-26; -30; 53; 22; 56; 56; -29; 46; 0; -25; 47 : (65)
-9; 21; 7; -37; 55; 39; 3; -34; 13; 20; 0 : (167)
-9; 21; 7; -37; 55; -53; -35; 18; 39; 30; 49 : (133)
-47; 29; 9; 2; -39; -56; 40; -8; 16; 30; 50 : (88)
tail: 39; 3; -34; 13 -> 20; 0
tail: -56; 40 -> -8; 16; 30; 50
tail: 39; 3; -34 -> 13; 20; 0

38; -9; 41; 38; 42; -30; 5; 2; -34 -> (201)
-34; 32; -37; -19; 33; -20; 22; 22; 34 -> (133)
47; -27; 48; 30; 33; -20; 23; -16; -33 -> (115)
tail: 23; -16 -> -33
tail: -20; 23 -> -16; -33
tail: -30; 5 -> 2; -34
tail: 30; 33; -20 -> 23; -16; -33
tail: 48; 30; 33 -> -20; 23; -16; -33

3; 39; 17; 3; -4; -1; -3; 11; 2; 0; 3; -7; 36; 2; 8; 25 : (150)
-20; -5; -4; -5; 15; 2; -27; 27; -18; -1; 15; -15; -6; 18; -10; -5 : (167)
18; -48; -25; -9; -8; 11; 22; -20; 12; -12; -9; -22; -43; -10; -20; -32 : (115)
32; -26; -25; -9; -8; 11; 21; -7; 25; 9; -3; -23; -43; -10; 16; -19 : (65)
tail: 11; 21 -> -7; 25; 9; -3; -23; -43; -10; 16; -19
tail: -9; -22; -43 -> -10; -20; -32
tail: -22; -43; -10 -> -20; -32
tail: -25; -9; -8; 11; 22 -> -20; 12; -12; -9; -22; -43; -10; -20; -32

33; 17; 35; -26; -31; -1; 28; -3; 29  (201)
18; -3; 25; 16; -7; 0; 20; -26; 12  (46)
6; 16; 35; -41; -15; -3; -3; 10; 4  (131)
-10; 8; -26; 16; -7; 10; -28; -11; 28  (167)
11; 8; -27; -37; 12; 5; 2; 8; 39  (137)
18; 16; 35; -41; -16; -3; -19; 23; 17  (65)
2; 45; 26; -14; 26; -14; -18; 8; 26  (102)
-19; 25; -3; 5; 2; -13; 17; 21; 9  (88)
tail: 17; 35 -> -26; -31; -1; 28; -3; 29
tail: -28; -11 -> 28
tail: 17; 35; -26 -> -31; -1; 28; -3; 29
tail: 16; 35; -41; -16; -3 -> -19; 23; 17
tail: 8; -26 -> 16; -7; 10; -28; -11; 28

-1; -1; -35; -14; 4; -5 = (131)
9; -26; -35; -14; 3; -5 = (133)
11; -27; 9; 2; -6; 14 = (201)
5; 1; -9; -5; -9; -4 = (102)
-4; -5; -12; 9; -17; 12 = (150)
-3; 3; 0; -9; 4; 6 = (46)
16; 37; -22; 15; -13; -5 = (115)
16; 37; -22; 0; -35; 25 = (137)
tail: -9; -5; -9 -> -4
tail: -14; 4 -> -5
tail: 9; -17 -> 12
tail: -26; -35; -14; 3 -> -5
tail: 9; -26 -> -35; -14; 3; -5
tail: 9; 2 -> -6; 14
tail: -1; -1; -35; -14 -> 4; -5

6; 8; 0; -4; -45; 4; 21; 39; -13 = (150)
1; 0; -24; 0; 23; -42; 20; 32; 22 = (102)
-13; -6; -22; 3; -15; -16; 4; -36; -38 = (201)
-19; -2; -18; 16; -17; -31; 2; 47; -31 = (133)
-1; 1; -28; -4; -2; 10; 17; 33; 22 = (115)
tail: -2; -18 -> 16; -17; -31; 2; 47; -31
tail: 16; -17; -31; 2; 47 -> -31

3; 16; 12; 1; 6; -5; 2; 8; -40; 2; 0; 3; -1; 3; -5; 9; -5; 12; 7; -3; -3; -7; 12; -3; -43; 6; -12; 2; -13; -6; 14; -6; 14; 1; 1; -4; -12; -2; -14; 9; -19; 14; -3; 1; 0; 1; -24; -2 : (65)
-1; -2; 10; -10; 11; 2; 1; 7; -3; 15; -1; 3; 3; 1; -2; 5; 1; -12; 7; -17; -3; -7; 13; -1; -20; 2; -2; 1; 3; -2; 13; -5; 12; -5; 1; -2; 6; 1; -7; -1; -8; 14; 3; 4; 5; -9; -11; -9 : (201)
-2; 4; 10; -9; 11; 14; -4; -4; -22; 5; -8; 3; -21; 9; -29; 5; 12; -13; -2; -15; 0; 1; -15; 21; -2; 6; 10; 10; 0; -19; -6; -1; 10; 8; -11; -15; -13; 8; 3; 4; -18; 2; 5; 10; 12; 15; -7; -3 : (167)
4; 11; 1; 8; 12; 5; -4; -4; -21; 5; 1; 6; -6; 7; 24; 0; 9; -4; 9; 9; -4; 14; -4; 21; 21; -14; 8; 4; -5; 12; -27; 5; -12; 0; -9; -4; 4; -3; 11; -9; -14; -14; 6; 1; 5; 3; 16; 13 : (115)
-1; -2; 10; -10; 11; 2; 1; 7; -3; 15; -1; 3; 3; 1; -2; 5; 1; -12; 7; -17; -3; -7; 13; -1; -20; 2; -2; 1; 3; -2; 13; -5; 12; -5; 1; -2; 6; 1; -7; -1; -8; 14; 3; 4; 5; -1; -11; -9 : (150)
tail: -11; -15; -13 -> 8; 3; 4; -18; 2; 5; 10; 12; 15; -7; -3
tail: 0; -9; -4; 4; -3 -> 11; -9; -14; -14; 6; 1; 5; 3; 16; 13
tail: 3; 4; -18; 2 -> 5; 10; 12; 15; -7; -3
tail: -5; 12; 7 -> -3; -3; -7; 12; -3; -43; 6; -12; 2; -13; -6; 14; -6; 14; 1; 1; -4; -12; -2; -14; 9; -19; 14; -3; 1; 0; 1; -24; -2
tail: -4; -4; -22; 5 -> -8; 3; -21; 9; -29; 5; 12; -13; -2; -15; 0; 1; -15; 21; -2; 6; 10; 10; 0; -19; -6; -1; 10; 8; -11; -15; -13; 8; 3; 4; -18; 2; 5; 10; 12; 15; -7; -3

10; -2; 2; -2; 29; -10; -9; 6; -2; -41; 7; -42; -30; 0; 26; -4; 1; 23; -5; -10; -1; 16; -4; 13; -14; -22; -1; -33; 38; -8; 7; 1; 19; 1; -10; 2; 36; -1; 7; 4; -9; 33; -4 -> (102)
26; -2; 15; -17; -7; 26; -10; 9; -2; 7; -9; -17; 0; -14; -3; 2; -15; -24; 14; -5; 2; -18; -3; -49; 8; -16; 6; 10; 6; -13; 4; 6; -9; 4; 29; 8; -13; -2; 24; -20; -2; -13; 0 -> (150)
-29; 6; 11; 22; -14; 25; -21; -10; 2; -2; -12; 24; -20; -15; -6; 8; -21; 11; 16; 6; -1; -8; 4; 23; 38; -14; 1; 10; -7; -4; 3; 0; -14; 9; 21; 8; 3; 4; -6; -5; 1; -14; -29 -> (65)
5; 22; 1; 3; 4; -4; -7; 14; -2; -16; -8; -4; -12; -11; 3; 5; -9; 11; -3; 6; 2; 9; -7; 15; 9; -2; 3; -6; 2; 8; -1; 20; 4; -2; 24; 7; -2; -7; 6; 2; 4; 11; -14 -> (74)
-35; -2; 16; 3; 0; 1; 46; 9; -2; -7; 27; 8; 30; 11; -3; -2; 6; 13; 10; 6; 6; 25; 3; -42; 4; -1; -3; 24; -2; 9; 5; -13; -10; 17; -4; -18; -6; 1; -22; 11; 3; 6; -8 -> (133)
34; 4; 15; 2; 7; -9; -13; 16; -2; -25; 12; -7; -27; -10; 8; 4; -13; 9; -9; 7; 0; -14; -4; 8; 4; -11; 2; -6; -7; -2; 21; 6; 5; -11; 9; 10; 4; -8; 18; 2; -7; 6; -15 -> (201)
-1; -7; 8; -5; 17; -13; -15; -3; 1; -5; 12; 9; -9; -32; -2; 6; -27; 26; -1; 9; 3; -6; 2; -21; 25; 6; 6; 11; -20; 4; 17; -10; -7; 4; -4; -19; -19; 6; 18; -2; 6; 21; -36 -> (167)
-1; -6; -11; 1; 4; -10; -6; 2; 1; -43; -3; 13; -36; 6; -14; -6; 2; -11; 3; -4; -14; -14; -2; 21; 9; -42; 0; -2; -1; 15; -8; 6; 1; -6; 8; 12; 23; 6; 5; 27; 2; 0; 4 -> (137)
25; 4; -13; -3; 2; -4; -31; -12; 1; -11; 5; -27; -10; -20; -1; -10; -14; -5; -8; 0; -11; 6; 6; -14; 4; -12; -4; -22; 20; -14; 1; 6; -6; 10; 33; 6; 4; 11; 10; 2; -3; -6; -6 -> (115)
3; 5; -26; 16; -8; -44; -23; 1; 1; 30; 25; -17; 41; -24; -19; 6; 0; 16; -13; 0; -33; 32; -7; -12; -23; 26; -2; -18; 28; -1; -10; 19; -7; -3; 34; 12; -38; 0; -8; 7; -1; -12; 4 -> (131)
11; -35; -2; -44; 6; -17; -38; 7; -4; 11; -3; 23; 10; -15; -14; 7; -9; -10; -11; 1; -13; 8; -2; -50; -2; -30; 7; -13; 14; 3; 13; 13; -4; -12; -14; -3; -49; -6; 0; -7; -8; 9; -15 -> (88)
-38; 22; 4; 33; 3; 12; -8; 6; 0; 19; -22; -25; 2; -3; -1; -2; -6; 8; 11; 8; -5; 5; 2; 49; -23; 33; -4; -22; 23; -14; 3; -2; 0; 3; -18; 4; 13; 0; -28; -2; -5; 7; -8 -> (46)
tail: -4; -19 -> -19; 6; 18; -2; 6; 21; -36
tail: -15; -3; 1; -5 -> 12; 9; -9; -32; -2; 6; -27; 26; -1; 9; 3; -6; 2; -21; 25; 6; 6; 11; -20; 4; 17; -10; -7; 4; -4; -19; -19; 6; 18; -2; 6; 21; -36
tail: 20; -14 -> 1; 6; -6; 10; 33; 6; 4; 11; 10; 2; -3; -6; -6
tail: -2; -12 -> 24; -20; -15; -6; 8; -21; 11; 16; 6; -1; -8; 4; 23; 38; -14; 1; 10; -7; -4; 3; 0; -14; 9; 21; 8; 3; 4; -6; -5; 1; -14; -29

-8; 37; 8; -60; 16 -> (137)
-8; 37; 7; -60; 16 -> (46)
-9; 37; 7; -60; 16 -> (167)
tail: -9; 37; 7; -60 -> 16
tail: -9; 37; 7 -> -60; 16
tail: -8; 37; 7; -60 -> 16
tail: -9; 37 -> 7; -60; 16
tail: 37; 8 -> -60; 16
tail: -8; 37; 7 -> -60; 16

25; -12; 23; -27; -15; -15; -3; -22; -27; -19; 29; 40; 18; 2; -16; -4; -34; -19; 13; -23; -32; 9; 44; 9 = (137)
-23; 38; -1; 33; 31; 15; 5; 17; -23; -26; -27; 18; -14; 30; -17; -24; 18; 19; 15; -2; 16; 13; 14; -46 = (150)
7; -19; 26; 32; 31; -14; -3; -12; 3; 19; 20; 0; 24; -35; 3; -3; -29; 2; -24; 38; 7; -32; -56; 14 = (65)
tail: 31; -14; -3 -> -12; 3; 19; 20; 0; 24; -35; 3; -3; -29; 2; -24; 38; 7; -32; -56; 14
tail: 33; 31 -> 15; 5; 17; -23; -26; -27; 18; -14; 30; -17; -24; 18; 19; 15; -2; 16; 13; 14; -46
tail: -27; -19 -> 29; 40; 18; 2; -16; -4; -34; -19; 13; -23; -32; 9; 44; 9
tail: -3; -12; 3 -> 19; 20; 0; 24; -35; 3; -3; -29; 2; -24; 38; 7; -32; -56; 14
tail: -32; 9; 44 -> 9

-16; -2; 10; -6; -8; 8; -4; 6; 11; 0; -9; -20; 14; 7; 9; 11; -3; 21; 17; 12; 9; -16; -1; -3; -6; -2; 1; -8; -7; -2 = (133)
3; 13; -6; 10; -8; 8; -9; 11; -3; 9; 12; 7; 8; 21; -5; 11; 0; -2; 7; -20; 19; -25; 5; 10; 8; 24; 15; -31; 26; 12 = (115)
-11; 3; 12; -4; -7; -5; 5; 4; 9; 3; -7; -12; 0; -2; 16; 2; -16; 26; 16; 7; 11; -32; 18; -2; -20; 5; 14; -31; 26; 14 = (131)
-11; 3; 12; -4; -7; -5; 5; 4; 9; 3; -7; -12; 0; -2; 16; 2; -16; 26; 16; 7; 11; -15; -6; 11; -12; 14; 12; -8; 9; -5 = (65)
-5; 3; 18; -10; -10; -5; -1; 4; 3; -4; -11; -19; 10; 11; 9; 5; -9; 31; 10; 5; 19; -15; -1; -3; -6; 2; 17; 5; 7; -12 = (88)
-16; -2; 10; -6; -8; 8; -4; 6; 11; 0; -9; -20; 14; 21; 9; 11; 0; 21; 17; 12; 9; -16; -1; -3; -6; -2; 1; -8; -7; -2 = (74)
tail: 19; -15; -1; -3 -> -6; 2; 17; 5; 7; -12
tail: 14; -31; 26 -> 14
tail: 7; 8; 21 -> -5; 11; 0; -2; 7; -20; 19; -25; 5; 10; 8; 24; 15; -31; 26; 12

24; 31; 23; -2; 35; 2; 24; 11; 44; -16; 41; 15; 19; 8; 10; 22; 3; 4; 22; 1; 10; 20; 8; 10; 0; 47; 33  (201)
8; 9; 13; -5; 10; 0; 13; 4; 12; -1; 13; 3; 5; 2; 3; 11; 1; 3; 6; 0; 1; 9; 1; 1; -1; 13; 8  (137)
-9; 22; -12; 2; -9; 4; -4; 0; -6; 9; 9; 18; 2; 0; 5; -9; 17; 11; 2; 13; 7; 10; -7; 8; 10; -1; 3  (133)
0; 14; 13; -6; 10; 0; 13; 4; 18; -2; 22; 1; -12; 7; -4; 5; -9; 19; -13; 19; -12; -5; -11; -6; 2; 22; 4  (150)
-2; 30; 36; -42; 16; -22; 42; 8; 44; -17; 45; -1; -16; 3; 1; 22; -13; 34; -13; 23; -12; 14; -27; -19; 9; 45; 13  (74)
tail: 44; -17 -> 45; -1; -16; 3; 1; 22; -13; 34; -13; 23; -12; 14; -27; -19; 9; 45; 13
tail: 13; -5; 10; 0; 13 -> 4; 12; -1; 13; 3; 5; 2; 3; 11; 1; 3; 6; 0; 1; 9; 1; 1; -1; 13; 8

12; 20; 9; 14; 0; 9; -8; -10; 51; 8; 29; 35; 13; 40 : (167)
14; -8; -15; 1; -55; -4; 28; -2; 33; -26; 35; -4; 16; -28 : (88)
12; 21; 9; 14; -21; 14; -5; -10; 53; -11; 33; 60; 11; 16 : (133)
38; 18; -14; 1; -32; -17; 29; 1; 24; 0; 31; -60; 22; -5 : (131)
20; 35; 5; 14; -21; 13; -9; -10; 53; 2; 31; 48; 12; 34 : (150)
tail: -60; 22 -> -5
tail: 14; -21; 14 -> -5; -10; 53; -11; 33; 60; 11; 16
tail: -14; 1 -> -32; -17; 29; 1; 24; 0; 31; -60; 22; -5
tail: 12; 21; 9; 14 -> -21; 14; -5; -10; 53; -11; 33; 60; 11; 16

1; 4; -2; -12; 27; 6; 12 = (65)
-4; -6; 5; -2; -1; -13; -11 = (133)
-28; 21; -25; -9; -6; 13; 11 = (131)
0; 3; -2; -12; 27; -4; 15 = (74)
-1; -6; -3; -6; 2; -7; -9 = (150)
0; 3; -2; -6; 22; 0; 4 = (201)
0; 3; -2; -12; 27; -4; 14 = (46)
tail: 0; 3; -2; -6 -> 22; 0; 4
tail: 21; -25 -> -9; -6; 13; 11
tail: -28; 21; -25; -9; -6 -> 13; 11

8; -5; 58; -61; -39; 0; 7; 21 = (131)
8; -5; 58; -61; -39; -1; -2; -6 = (102)
20; 11; -26; 6; 16; -18; 13; 30 = (74)
tail: -61; -39; -1; -2 -> -6
tail: 11; -26; 6 -> 16; -18; 13; 30
tail: -26; 6; 16; -18 -> 13; 30
tail: 6; 16 -> -18; 13; 30
tail: 16; -18; 13 -> 30
find: 8; -5; 58; -61; -39; 0; 7; 21 -> (131)
tail: 58; -61; -39; -1 -> -2; -6

26; 27; 59; 9; 37; 20 -> (167)
1; -11; 59; 9; 36; 20 -> (88)
1; 27; 59; 10; 35; 10 -> (201)
tail: 59; 10; 35 -> 10
tail: 1; 27; 59; 10 -> 35; 10
tail: 27; 59; 10; 35 -> 10
tail: -11; 59; 9 -> 36; 20
tail: 27; 59; 9; 37 -> 20
tail: 9; 36 -> 20
tail: 1; 27; 59 -> 10; 35; 10

-10; -7; 2; -17; 50; -17; 9; -12; 3; 10; 5; 8; 26; 8; -6; -21; -42; -4; 16; 15; -15; 4; -1; 0; 4; -7; -8; -6; -1; -1; -14; 17; 11; 8; -21; -1; -25; -15  (46)
6; -7; 2; -17; 49; 19; -5; -45; -17; 13; -14; -5; 44; 2; -30; -16; -36; -8; -13; 29; -10; -13; 2; 62; -9; 10; -12; -1; 1; -2; 7; 11; -2; -12; 18; 10; 2; -19  (115)
4; -3; 4; -10; -31; 20; 0; -8; -2; -10; 16; 3; 8; 3; -7; -11; -36; -7; -13; 29; -10; 25; 1; 26; -8; 10; 6; 7; 8; 7; -14; 5; -1; -1; -25; 0; -25; -15  (133)
tail: -8; 10 -> 6; 7; 8; 7; -14; 5; -1; -1; -25; 0; -25; -15
tail: -21; -42 -> -4; 16; 15; -15; 4; -1; 0; 4; -7; -8; -6; -1; -1; -14; 17; 11; 8; -21; -1; -25; -15
tail: -36; -8; -13; 29; -10 -> -13; 2; 62; -9; 10; -12; -1; 1; -2; 7; 11; -2; -12; 18; 10; 2; -19
tail: 49; 19 -> -5; -45; -17; 13; -14; -5; 44; 2; -30; -16; -36; -8; -13; 29; -10; -13; 2; 62; -9; 10; -12; -1; 1; -2; 7; 11; -2; -12; 18; 10; 2; -19
tail: -7; 2; -17; 50 -> -17; 9; -12; 3; 10; 5; 8; 26; 8; -6; -21; -42; -4; 16; 15; -15; 4; -1; 0; 4; -7; -8; -6; -1; -1; -14; 17; 11; 8; -21; -1; -25; -15
tail: -5; 44; 2 -> -30; -16; -36; -8; -13; 29; -10; -13; 2; 62; -9; 10; -12; -1; 1; -2; 7; 11; -2; -12; 18; 10; 2; -19

